Below are the code and all the weights of a small trained network. Each question names an input and a class and asks about switching units off, where a switched-off unit gives its printed mean instead of its output.

import numpy as np


def w(rows, s, z=0):
    codes = np.array(rows[::2]) - 128.0
    scale = np.full(codes.shape[1], s)
    scale[-1] = z or s
    return codes * scale


def norm(h):
    return h / np.sqrt((h * h).mean(-1, keepdims=True) + 1e-5)


def f(y):
    return np.maximum(y, 0)


def log_softmax(a):
    a = a - a.max(-1, keepdims=True)
    return a - np.log(np.exp(a).sum(-1, keepdims=True))


def net(x, mask):
    res = np.array(x, float).reshape(1, 8) / 4 @ E
    u = 0
    for l in range(2):
        y = f(norm(res) @ A[l][:, :-1].T + A[l][:, -1])
        res = res + np.where(mask[u : u + 12], y, B[l][:, -1]) @ B[l][:, :-1]
        u += 12
    return log_softmax(norm(res)[-1] @ U[:, :-1].T + U[:, -1])


A, B = {}, {}
E = w([
[131,129,126,125,132,130,129],'x0',
[130,167,224,160,198,68,128],'x1',
[124,127,129,126,125,124,128],'x2',
[127,129,132,128,123,131,128],'x3',
[117,136,123,58,154,159,2],'x4',
[133,131,129,128,129,135,129],'x5',
[137,131,128,126,130,136,130],'x6',
[121,128,130,130,123,123,125],'x7',
],0.0025)
A[0] = w([
[128,132,164,143,117,184,153,134],'0.n1',
[127,107,65,110,68,163,143,88],'0.n2',
[132,162,216,143,190,100,121,146],'0.n3',
[124,124,137,80,149,142,1,136],'0.n4',
[142,151,87,164,107,108,163,180],'0.n5',
[141,127,143,122,141,119,108,47],'0.n6',
[94,182,138,128,104,90,122,120],'0.n7',
[141,104,118,139,144,105,119,135],'0.n8',
[106,146,129,74,155,143,43,5],'0.n9',
[140,133,135,105,143,108,110,55],'0.n10',
[194,113,118,149,126,110,126,134],'0.n11',
[137,147,117,120,165,159,147,138],'0.n12',
],0.004,0.0024)
B[0] = w([
[99,114,119,147,121,101,111,151],'0.n1',
[115,114,178,98,172,116,123,206],'0.n2',
[117,110,192,132,162,151,128,241],'0.n3',
[87,210,111,149,142,155,81,255],'0.n4',
[85,104,149,110,117,124,91,203],'0.n5',
[76,164,135,150,136,144,117,133],'0.n6',
[127,103,120,124,139,150,133,149],'0.n7',
[101,126,133,133,125,147,131,138],'0.n8',
[133,52,134,187,121,76,253,188],'0.n9',
[94,140,135,148,134,147,125,136],'0.n10',
[76,124,121,143,125,122,123,149],'0.n11',
[83,98,122,118,117,96,121,140],'0.n12',
],0.0049,0.0035)
A[1] = w([
[202,130,48,114,26,121,200,69],'1.n1',
[184,129,227,176,176,47,173,136],'1.n2',
[161,158,42,158,94,147,78,9],'1.n3',
[199,145,209,144,186,60,133,168],'1.n4',
[125,1,148,120,151,182,201,146],'1.n5',
[79,108,111,115,84,76,95,147],'1.n6',
[123,164,38,71,64,158,77,65],'1.n7',
[94,164,6,207,56,110,142,137],'1.n8',
[103,199,12,132,135,128,91,61],'1.n9',
[130,81,79,114,14,111,160,11],'1.n10',
[127,26,83,143,22,88,194,208],'1.n11',
[53,105,172,73,151,123,114,145],'1.n12',
],0.0032,0.0012)
B[1] = w([
[178,119,183,98,221,123,39,154],'1.n1',
[107,118,20,119,49,142,157,251],'1.n2',
[167,142,67,92,34,153,179,149],'1.n3',
[116,132,21,123,53,123,135,219],'1.n4',
[158,94,207,157,139,32,170,233],'1.n5',
[200,107,118,103,141,155,151,180],'1.n6',
[131,165,87,168,84,113,173,193],'1.n7',
[231,88,101,2,115,195,64,186],'1.n8',
[160,66,113,106,39,113,209,186],'1.n9',
[203,92,149,108,214,97,81,178],'1.n10',
[140,165,173,99,207,159,64,245],'1.n11',
[194,145,119,130,132,135,117,238],'1.n12',
],0.0039,0.0029)
U = w([
[224,52,197,68,236,102,110,102],'0',
[94,82,147,200,44,55,247,186],'1',
[155,140,19,61,7,197,118,2],'2',
[47,215,155,176,212,163,61,200],'3',
],0.013,0.00083)

Each question gives the input, the list of numbers given to net, and the class t.
The units are the neurons (one row each of A and B). Each row of codes is followed by its name. A weight is (code - 128) times the scale printed after its matrix; where a second scale follows, it is the last column's (A, B and U).
mask holds one flag per neuron, layer by layer. A switched-off neuron (its flag False) gives its mean, the last column of its row in B, instead of its output. The means were averaged over made-up inputs and are rounded, as every weight is.
A unit's drop is (log p(t) with every unit on - log p(t) with that unit switched off) / (log p(t) with every unit on - log p(t) with every unit switched off).
The circuit of an input: a set's keep is (log p(t) with only the set's units on - log p(t) with every unit switched off) / (log p(t) with every unit on - log p(t) with every unit switched off). Starting from the 12 units with the biggest drops (on a tie, the unit counted first), units are removed one at a time, each time the one whose removal leaves the highest keep (on an exact tie, the one counted first), for as long as the keep stays at least 0.8.
units of the circuit, in order: the units of the circuit, biggest drop first
k most important neurons: the k neurons with the biggest drops, biggest first
top k neurons in layer l: the k neurons of layer l with the biggest drops, biggest first
drop of u: that unit's drop, to one decimal
input [-5,1,-3,2,6,0,6,-3], class 3: units of the circuit, in order -> 0.n4
input [-4,6,6,-4,1,-8,6,-3], class 3: top 2 neurons in layer 0 -> 0.n9; 0.n3
input [3,0,8,-3,-6,-4,2,-3], class 0: 2 most important neurons -> 0.n3; 0.n4
input [8,0,4,2,2,-5,-6,-4], class 2: top 2 neurons in layer 0 -> 0.n4; 0.n3
input [-8,8,-3,4,-1,-3,-3,7], class 1: 2 most important neurons -> 0.n4; 1.n2
input [-7,0,-3,6,-3,-2,0,4], class 0: 2 most important neurons -> 0.n4; 0.n3
input [7,5,-8,-5,1,1,0,-4], class 3: 2 most important neurons -> 0.n9; 0.n3
input [-5,4,6,8,-1,1,6,-4], class 1: 2 most important neurons -> 0.n4; 0.n3
input [-2,7,1,-4,1,1,6,2], class 3: 2 most important neurons -> 0.n9; 0.n3
input [7,0,-7,4,-4,-1,5,-1], class 0: top 2 neurons in layer 0 -> 0.n3; 0.n4
input [-7,6,5,7,0,7,-8,8], class 1: 3 most important neurons -> 0.n4; 0.n3; 1.n2
input [1,8,6,-5,1,7,6,-5], class 3: top 2 neurons in layer 0 -> 0.n9; 0.n3
input [6,-3,5,-6,-2,0,-4,-8], class 0: drop of 0.n2 -> 0.0
input [1,3,4,2,1,0,3,-6], class 3: drop of 0.n3 -> 0.1
input [-8,2,3,-6,6,1,6,4], class 3: drop of 0.n4 -> 4.6
input [-6,3,1,6,4,-1,-4,-6], class 3: most important neuron -> 0.n4
